Below are the code and all the weights of a small trained network. Each question names an input and a class and asks about switching units off, where a switched-off unit gives its printed mean instead of its output.

import numpy as np


def w(rows, s, z=0):
    codes = np.array(rows[::2]) - 128.0
    scale = np.full(codes.shape[1], s)
    scale[-1] = z or s
    return codes * scale


def norm(h):
    return h / np.sqrt((h * h).mean(-1, keepdims=True) + 1e-5)


def f(y):
    return np.maximum(y, 0)


def log_softmax(a):
    a = a - a.max(-1, keepdims=True)
    return a - np.log(np.exp(a).sum(-1, keepdims=True))


def net(x, mask):
    res = np.array(x, float).reshape(1, 7) / 4 @ E
    u = 0
    for l in range(3):
        y = f(norm(res) @ A[l][:, :-1].T + A[l][:, -1])
        res = res + np.where(mask[u : u + 6], y, B[l][:, -1]) @ B[l][:, :-1]
        u += 6
    return log_softmax(norm(res)[-1] @ U[:, :-1].T + U[:, -1])


A, B = {}, {}
E = w([
[210,184,94,178,183],'x0',
[66,88,237,111,135],'x1',
[189,171,121,252,140],'x2',
[23,152,115,93,216],'x3',
[120,177,139,5,184],'x4',
[106,146,185,71,188],'x5',
[106,171,197,110,130],'x6',
],0.0047)
A[0] = w([
[137,228,218,78,175,248],'L0N1',
[95,54,87,168,91,92],'L0N2',
[117,70,78,74,157,2],'L0N3',
[139,59,72,2,145,185],'L0N4',
[66,112,118,123,118,74],'L0N5',
[33,165,82,198,55,116],'L0N6',
],0.0091,0.0029)
B[0] = w([
[96,7,46,115,83,253],'L0N1',
[135,163,163,194,196,188],'L0N2',
[114,96,129,143,88,151],'L0N3',
[69,211,74,164,92,226],'L0N4',
[145,143,52,100,114,155],'L0N5',
[135,61,139,158,161,191],'L0N6',
],0.011,0.0063)
A[1] = w([
[255,155,188,200,104,110],'L1N1',
[71,83,202,52,100,124],'L1N2',
[93,125,237,224,103,112],'L1N3',
[171,88,82,170,101,251],'L1N4',
[111,100,183,187,224,10],'L1N5',
[117,61,46,149,159,167],'L1N6',
],0.0081,0.0026)
B[1] = w([
[139,146,110,28,75,202],'L1N1',
[20,166,152,225,95,166],'L1N2',
[142,79,85,112,228,190],'L1N3',
[198,150,165,90,121,248],'L1N4',
[199,77,194,95,254,169],'L1N5',
[126,144,240,66,228,254],'L1N6',
],0.0085,0.0074)
A[2] = w([
[133,128,9,70,88,89],'L2N1',
[91,115,93,24,161,176],'L2N2',
[52,94,150,138,91,154],'L2N3',
[65,187,81,85,156,150],'L2N4',
[140,62,200,75,205,253],'L2N5',
[99,145,120,130,70,129],'L2N6',
],0.011,0.0035)
B[2] = w([
[135,124,119,120,128,168],'L2N1',
[127,117,165,182,139,202],'L2N2',
[64,207,130,195,74,172],'L2N3',
[87,119,206,255,80,176],'L2N4',
[155,128,100,177,156,249],'L2N5',
[184,31,122,117,163,148],'L2N6',
],0.0099,0.013)
U = w([
[193,90,144,140,222,178],'0',
[83,158,128,30,95,2],'1',
[197,197,103,48,93,142],'2',
[9,104,149,180,111,184],'3',
],0.014,0.0057)

Each question gives the input, the list of numbers given to net, and the class t.
The units are the neurons (one row each of A and B). Each row of codes is followed by its name. A weight is (code - 128) times the scale printed after its matrix; where a second scale follows, it is the last column's (A, B and U).
mask holds one flag per neuron, layer by layer. A switched-off neuron (its flag False) gives its mean, the last column of its row in B, instead of its output. The means were averaged over made-up inputs and are rounded, as every weight is.
A unit's drop is (log p(t) with every unit on - log p(t) with that unit switched off) / (log p(t) with every unit on - log p(t) with every unit switched off).
The circuit of an input: a set's keep is (log p(t) with only the set's units on - log p(t) with every unit switched off) / (log p(t) with every unit on - log p(t) with every unit switched off). Starting from the 12 units with the biggest drops (on a tie, the unit counted first), units are removed one at a time, each time the one whose removal leaves the highest keep (on an exact tie, the one counted first), for as long as the keep stays at least 0.8.
circuit, biggest first: the units of the circuit, biggest drop first
k most important neurons: the k neurons with the biggest drops, biggest first
top k neurons in layer l: the k neurons of layer l with the biggest drops, biggest first
drop when u is switched off: that unit's drop, to one decimal
input [6,-4,-2,-3,6,6,-1], class 3: circuit, biggest first -> [L0N4 L2N4]
input [7,5,4,-3,7,6,8], class 3: circuit, biggest first -> [L0N1]
input [3,0,4,-1,0,-2,2], class 2: top 3 neurons in layer 1 -> [L1N1 L1N4 L1N5]
input [5,6,0,-2,1,6,5], class 3: 2 most important neurons -> [L1N2 L2N3]
input [6,1,1,-6,1,-5,-7], class 2: 2 most important neurons -> [L0N1 L1N1]
input [5,5,4,-7,2,-7,5], class 2: top 2 neurons in layer 1 -> [L1N1 L1N6]
input [6,2,-1,6,5,-4,0], class 3: top 2 neurons in layer 1 -> [L1N5 L1N3]
input [6,0,4,-8,8,0,-5], class 2: top 2 neurons in layer 0 -> [L0N6 L0N1]
input [5,8,-3,-6,2,3,3], class 3: drop when L2N3 is switched off -> 0.1
input [-8,8,8,-4,1,-2,-3], class 0: drop when L2N2 is switched off -> 0.0
input [-6,-2,1,-5,-6,6,6], class 0: drop when L0N1 is switched off -> 0.1
